Here is a tiny trained network, its code and every weight. The questions are about switching its units off for an input and a class, where a switched-off unit gives its printed mean instead of its output.

import numpy as np


def w(rows, s, z=0):
    codes = np.array(rows[::2]) - 128.0
    scale = np.full(codes.shape[1], s)
    scale[-1] = z or s
    return codes * scale


def f(y):
    return np.maximum(y, 0)


def log_softmax(a):
    a = a - a.max(-1, keepdims=True)
    return a - np.log(np.exp(a).sum(-1, keepdims=True))


def net(x, mask):
    res = np.array(x, float).reshape(1, 7) / 4 @ E
    y = f(res @ A[0][:, :-1].T + A[0][:, -1])
    res = res + np.where(mask, y, B[0][:, -1]) @ B[0][:, :-1]
    return log_softmax(res[-1] @ U[:, :-1].T + U[:, -1])


A, B = {}, {}
E = w([
[47,101,6,48],'x0',
[92,118,136,136],'x1',
[68,199,223,54],'x2',
[70,110,136,145],'x3',
[200,1,173,57],'x4',
[135,134,126,119],'x5',
[128,128,130,126],'x6',
],0.0059)
A[0] = w([
[114,201,82,190,95],'N1',
[167,30,160,62,2],'N2',
[69,90,140,168,99],'N3',
[131,86,96,146,140],'N4',
[109,99,87,100,194],'N5',
[169,166,151,176,33],'N6',
[119,65,118,169,12],'N7',
[79,118,107,111,175],'N8',
[144,141,191,164,107],'N9',
[117,129,192,195,137],'N10',
[143,85,146,94,18],'N11',
[142,199,90,142,130],'N12',
[76,151,158,37,134],'N13',
[156,176,141,65,193],'N14',
[143,96,1,145,134],'N15',
[147,54,140,103,66],'N16',
[196,124,173,130,30],'N17',
[171,99,73,182,96],'N18',
[154,132,135,146,35],'N19',
],0.014,0.0048)
B[0] = w([
[26,52,131,91,232],'N1',
[1,160,97,106,212],'N2',
[175,176,117,178,161],'N3',
[168,149,126,175,183],'N4',
[195,132,127,135,218],'N5',
[124,126,78,85,175],'N6',
[121,144,199,121,152],'N7',
[190,117,88,107,208],'N8',
[164,120,88,81,194],'N9',
[196,100,112,70,212],'N10',
[44,162,95,37,154],'N11',
[71,54,153,95,200],'N12',
[207,171,161,184,244],'N13',
[131,44,181,227,204],'N14',
[165,168,149,138,254],'N15',
[84,172,62,183,186],'N16',
[149,141,91,125,169],'N17',
[107,208,209,188,204],'N18',
[178,204,99,150,136],'N19',
],0.0087,0.007)
U = w([
[145,89,127,152,253],'0',
[137,157,240,189,183],'1',
[2,107,109,96,53],'2',
[156,100,145,143,159],'3',
[147,95,163,161,127],'4',
[155,81,123,150,75],'5',
[219,78,41,116,9],'6',
],0.0091,0.0051)

Each question gives the input, the list of numbers given to net, and the class t.
The units are the neurons (one row each of A and B). Each row of codes is followed by its name. A weight is (code - 128) times the scale printed after its matrix; where a second scale follows, it is the last column's (A, B and U).
mask holds one flag per neuron, in row order. A switched-off neuron (its flag False) gives its mean, the last column of its row in B, instead of its output. The means were averaged over made-up inputs and are rounded, as every weight is.
A unit's drop is (log p(t) with every unit on - log p(t) with that unit switched off) / (log p(t) with every unit on - log p(t) with every unit switched off).
The circuit of an input: a set's keep is (log p(t) with only the set's units on - log p(t) with every unit switched off) / (log p(t) with every unit on - log p(t) with every unit switched off). Starting from the 12 units with the biggest drops (on a tie, the unit counted first), units are removed one at a time, each time the one whose removal leaves the highest keep (on an exact tie, the one counted first), for as long as the keep stays at least 0.8.
circuit, biggest first: the units of the circuit, biggest drop first
k most important neurons: the k neurons with the biggest drops, biggest first
drop of u: that unit's drop, to one decimal
input [1,7,-5,-3,8,8,5], class 2: circuit, biggest first -> (N2)
input [3,0,-6,-8,-8,-4,-2], class 2: 3 most important neurons -> (N1 N12 N13)
input [-8,-3,-4,-1,8,-4,-3], class 2: circuit, biggest first -> (N2 N11)
input [-6,-2,4,-3,-6,7,-5], class 3: 2 most important neurons -> (N2 N10)
input [6,3,-6,0,-3,5,5], class 1: 2 most important neurons -> (N18 N15)
input [1,1,-8,-5,-8,6,-3], class 1: 3 most important neurons -> (N18 N15 N2)
input [6,3,-8,-2,6,-7,-4], class 1: circuit, biggest first -> (N18 N15)
input [4,-3,-1,0,7,-5,-4], class 2: 2 most important neurons -> (N2 N11)
input [-8,4,-7,0,-2,7,2], class 6: 3 most important neurons -> (N10 N6 N9)
input [-5,-3,0,-5,8,-7,-7], class 2: circuit, biggest first -> (N2 N11)
input [-7,3,-1,-6,-5,-5,2], class 6: 3 most important neurons -> (N10 N9 N6)
input [-8,6,3,-1,-4,2,-7], class 6: 2 most important neurons -> (N10 N9)
input [8,6,-1,-1,8,5,-7], class 2: 4 most important neurons -> (N2 N11 N16 N10)
input [-5,-3,-8,4,-1,-4,-6], class 1: circuit, biggest first -> (N18)
input [-1,0,1,-3,-8,-3,-7], class 2: drop of N1 -> 0.2
input [-7,-3,-5,3,-8,3,6], class 2: drop of N1 -> 0.5
input [2,1,5,-8,8,7,-6], class 2: drop of N13 -> -0.1
input [-3,0,-7,-4,-1,-2,-3], class 1: drop of N15 -> 0.1
